[[146 153 169 134 141 209 111 104 145 170 105 105 127 129]
 [116 121 142 197 112  78 138 153  73  72 142 138  82 128]
 [105 190 134 112 121 156 113 117 111 124  94 119 113 136]
 [108  47  81 173 166 100 146 175 142 125 155 185 121  85]
 [115 111 122  45 110 190 148  65 166 213 136 133 173 200]
 [130 138 148  66 118 192 136 136 156 174 155 120 146 177]
 [158 225 194 108 101 172 103  82 104 116  85  64  71  67]
 [134 126 138  63 126 203 134  81 127 189 149 102 179 218]
 [126  68 137 136  79 103 161 202 166 106 197 198 176 155]
 [139  86 102 146 107 101 138 156 117  93 161 171 117 119]
 [129 124 122 127 128 107 131 127 105  94 121 126 128 119]] ==> 119

[[113 122 100 108 102 108 168 143 113 100 110 136 116 138]
 [181  89 138 132 165 138 152 138  85 139 126 176 146 166]
 [ 97  78  83 100 119 157  77  53 125 151 198  92  90 141]
 [163 116 164 152  98 169 114 173 174 174 152 192 169 135]
 [192  82 134 122  85 138 165 144  93  75 150 146 156 192]
 [185 147 176 150 101 169 118 178 164 160 134 185 156 127]
 [170 106 181 153 113 190 113 176 156 147 145 182 180 116]
 [159 115 157 152 111 172 128 173 177 136 128 175 175 132]
 [116  96  91  63  93 106  72  81  68 153 158  86  78 152]] ==> 132

[[107  63  35 166 108 141  91 158 166 167 117 100]
 [149  97 138 130 100 117 194 121 187 168 159 142]
 [ 88 151 162 145  99  87 150 169 124  97 129 125]
 [196 177 103 175  91  77  65 148  87 117 152 173]
 [ 63 172 110 151 129 123  69 137 132  82 127  74]] ==> 173

[[ 90 106  74 152  91 187 104 190  99 132 190 106]
 [112 118 130 144 149  67 100 114 119 128 139 119]
 [148 114 112 129 140 141  95 121 148 116 198 122]
 [144 138 155 139 136 130 121 168 196 102  75 212]
 [158 156 162 143 124  75 115 160  55 144 104  48]
 [ 90 108  59 111 100  94 136 166 134 136  37  45]
 [ 92 152 125 109 139  66 173  36  87 128 137 138]
 [180 129 171  99  86  95  73 145 143 113 110 114]] ==> 138

[[140  99 214  97 125 210 132 102]
 [114 175  50 164 117  80  45  69]
 [177  64 155 175 208 184 157 179]
 [180  84 202 168 166 202 145 121]
 [199 102 194 114  28 198 130 114]
 [160  66 207 183 179 158 184 155]
 [184 190 101 222 145  65  70  90]
 [ 45 157  66 129 172  37 177 185]
 [191 105  73  92  91 129  84  89]] ==> 185

[[129 125 128 118 126 123 131]
 [ 90 165 103 148  97 127 102]
 [134 122 130 111 125 117 131]
 [144 109 143 105 142 129 156]
 [162  94 148  95 149 118 150]
 [ 92 165 102 161 102 131  94]
 [122 134 122 140 127 132 119]
 [108 143 120 114 108 123 137]
 [ 51 206  78 190  73 138  70]] ==> 137

[[147 134  55 118  94 126 108]
 [157 138  55 110 145  97 154]
 [163 138  55  46 159 103 142]
 [197 177  55 110 112 103 132]
 [130 109  55  69 154 103 145]
 [157 188 117 159 127 103 136]
 [126 101 145 184 145 103 142]
 [206 161  55  43 158 103 151]] ==> 142

[[124  74  85 112 140 163 134 103 115 135 149  97 121]
 [125 152 124  87 118 142 141 142 123 127 121 204 128]
 [136  93  94  78 129 116 153 116  60 112 110 123 131]
 [130 109 128 147 159 139 113 138 129 109 122 111 125]
 [132  94 156 155 129 111 139 142 107 119 134 140 120]
 [127 117 140 135 127 128  92 137 112 122 141 127 126]
 [121 187 166  83 126 167 120 148 111 124 135  54 119]
 [135 149  80 145 148 140 167 157 116 112 143 139 133]] ==> 119
---
200 107 131 145  99 yields 99
 95 121 162 167  37 113 128 yields 128
157 199 173 187 yields 187
136 127 192 205 203  59 yields 59
120 147 137 123 207  52 yields 52
 31 130  34 189  39 yields 39
---
[[194, 68, 151, 63, 111, 196], [185, 67, 175, 78, 86, 199], [148, 67, 71, 138, 194, 84]] result: 71
[[174, 115, 115, 50, 175, 191, 182], [128, 136, 74, 204, 145, 122, 124], [125, 163, 133, 160, 114, 162, 66]] result: 133
[[70, 48, 124, 121, 113, 133], [116, 187, 149, 172, 139, 83], [116, 124, 171, 161, 108, 110]] result: 171
[[140, 70, 62, 189, 138], [143, 64, 59, 174, 146], [138, 76, 66, 198, 132]] result: 66
[[59, 134, 163, 150, 182], [91, 138, 138, 79, 127], [209, 78, 128, 169, 121]] result: 128
[[84, 164, 107, 97, 139], [93, 112, 159, 118, 175], [205, 114, 158, 144, 94]] result: 158
